Below are the code and all the weights of a small trained network. Each question names an input and a target symbol and asks about switching units off, where a switched-off unit gives its printed mean instead of its output.

import numpy as np


def w(rows, s, z=0):
    codes = np.array(rows[::2]) - 128.0
    scale = np.full(codes.shape[1], s)
    scale[-1] = z or s
    return codes * scale


def norm(h):
    return h / np.sqrt((h * h).mean(-1, keepdims=True) + 1e-5)


def f(y):
    return np.maximum(y, 0)


def softmax(a):
    e = np.exp(a - a.max(-1, keepdims=True))
    return e / e.sum(-1, keepdims=True)


def log_softmax(a):
    a = a - a.max(-1, keepdims=True)
    return a - np.log(np.exp(a).sum(-1, keepdims=True))


def net(x, mask):
    ids = ['Γβζθξσ'.index(c) for c in x.split()]
    T = len(ids)
    res = E[ids] + P[:T]
    r = norm(res)
    for j in range(2):
        rows = slice(2 * j, 2 * j + 2)
        q, k, v = (r @ M[0][rows].T for M in (Q, K, V))
        z = softmax(np.where(np.tri(T) > 0, q @ k.T / 2**0.5, -1e9)) @ v
        o = O[0][rows]
        res = res + np.where(mask[j], z, o[:, -1]) @ o[:, :-1]
    y = f(norm(res) @ A[0][:, :-1].T + A[0][:, -1])
    res = res + np.where(mask[2:6], y, B[0][:, -1]) @ B[0][:, :-1]
    return log_softmax(norm(res)[-1] @ U[:, :-1].T + U[:, -1])


Q, K, V, O, A, B = {}, {}, {}, {}, {}, {}
E = w([
[100,98,87,145,127,86],'Γ',
[105,230,41,76,160,52],'β',
[93,152,103,90,137,163],'ζ',
[11,150,184,93,131,126],'θ',
[110,171,115,99,103,170],'ξ',
[151,136,149,139,196,117],'σ',
],0.012)
P = w([
[238,238,85,29,136,14],'0',
[144,253,88,131,140,45],'1',
[123,214,92,137,147,83],'2',
[122,188,101,156,150,107],'3',
[119,165,110,168,142,125],'4',
[106,144,111,174,127,143],'5',
[100,126,119,180,122,162],'6',
[95,113,111,178,104,191],'7',
[79,92,112,180,87,221],'8',
],0.005)
Q[0] = w([
[96,170,87,63,80,149],'H1',
[16,237,50,176,123,254],'H1',
[62,182,83,129,139,130],'H2',
[59,143,69,136,110,172],'H2',
],0.0082)
K[0] = w([
[154,66,167,153,166,225],'H1',
[98,2,152,226,120,224],'H1',
[78,90,113,125,59,137],'H2',
[82,58,116,176,82,195],'H2',
],0.0073)
V[0] = w([
[84,153,72,27,127,107],'H1',
[96,122,77,63,97,190],'H1',
[137,176,90,92,3,140],'H2',
[253,160,218,208,177,126],'H2',
],0.0049)
O[0] = w([
[120,122,108,110,55,160,255],'H1',
[105,101,166,145,104,165,87],'H1',
[139,112,144,138,185,2,115],'H2',
[77,51,135,151,109,191,76],'H2',
],0.008,0.0032)
A[0] = w([
[253,130,201,107,116,153,112],'N1',
[53,28,102,106,131,174,145],'N2',
[125,119,118,60,63,51,249],'N3',
[56,146,84,131,154,171,236],'N4',
],0.007,0.0018)
B[0] = w([
[84,157,73,135,125,14,148],'N1',
[136,169,100,69,206,195,169],'N2',
[117,1,174,207,164,219,232],'N3',
[153,64,154,130,63,57,254],'N4',
],0.0065,0.0051)
U = w([
[128,161,117,120,65,154,34],'Γ',
[17,134,223,101,117,121,135],'β',
[148,114,118,103,171,254,230],'ζ',
[152,10,129,214,126,67,51],'θ',
[148,223,83,97,214,94,219],'ξ',
[130,161,118,113,82,154,2],'σ',
],0.0075,0.0032)

Each question gives the input, a string of symbols that net reads in full, and the target symbol t.
The units are the heads (2 rows each of Q, K, V and O) and the neurons (one row each of A and B). Each row of codes is followed by its name. A weight is (code - 128) times the scale printed after its matrix; where a second scale follows, it is the last column's (O, A, B and U).
mask holds one flag per unit, heads first, then neurons. A switched-off unit (its flag False) gives its mean, the last column of its rows in O or B, instead of its output. The means were averaged over made-up inputs and are rounded, as every weight is.
A unit's drop is (log p(t) with every unit on - log p(t) with that unit switched off) / (log p(t) with every unit on - log p(t) with every unit switched off).
The circuit of an input: a set's keep is (log p(t) with only the set's units on - log p(t) with every unit switched off) / (log p(t) with every unit on - log p(t) with every unit switched off). Starting from all 6 units, units are removed one at a time, each time the one whose removal leaves the highest keep (on an exact tie, the one counted first), for as long as the keep stays at least 0.8.
units of the circuit, in order: the units of the circuit, biggest drop first
unit that matters most: the unit with the biggest drop
k most important neurons: the k neurons with the biggest drops, biggest first
heads that matter: for each layer, one digit per head in row order, 1 if its drop is at least 0.15 and else 0, layers parted by /
drop when u is switched off: that unit's drop, to one decimal
input σ σ ξ ξ, target θ: units of the circuit, in order => N3, H2
input θ σ σ, target θ: 2 most important neurons => N4, N2
input σ ξ σ β σ θ β ξ ζ, target θ: heads that matter => 01
input β σ β ξ, target β: heads that matter => 11
input β ζ σ σ β β ζ, target β: units of the circuit, in order => H1, H2
input ξ β ζ β ζ σ, target ξ: unit that matters most => N3
input ζ ξ β β ξ ξ β σ, target ξ: units of the circuit, in order => H2, N3
input ξ σ σ ξ ξ, target θ: heads that matter => 01
input ξ σ ξ ζ, target θ: units of the circuit, in order => H2, N3, H1
input Γ ξ ζ ξ σ σ β β ξ, target β: units of the circuit, in order => H1, H2
input σ θ σ β θ σ, target ζ: units of the circuit, in order => H2, N2
input β σ σ θ θ Γ σ ξ, target ξ: units of the circuit, in order => H1, H2
input ξ β σ θ ζ, target Γ: drop when H2 is switched off => 0.3
input σ σ ξ, target ξ: units of the circuit, in order => H2
input Γ σ σ, target θ: drop when N2 is switched off => 0.2
input σ ζ θ σ ζ ζ σ, target ζ: drop when N2 is switched off => 0.6
input σ σ ζ, target ξ: drop when H2 is switched off => 2.2
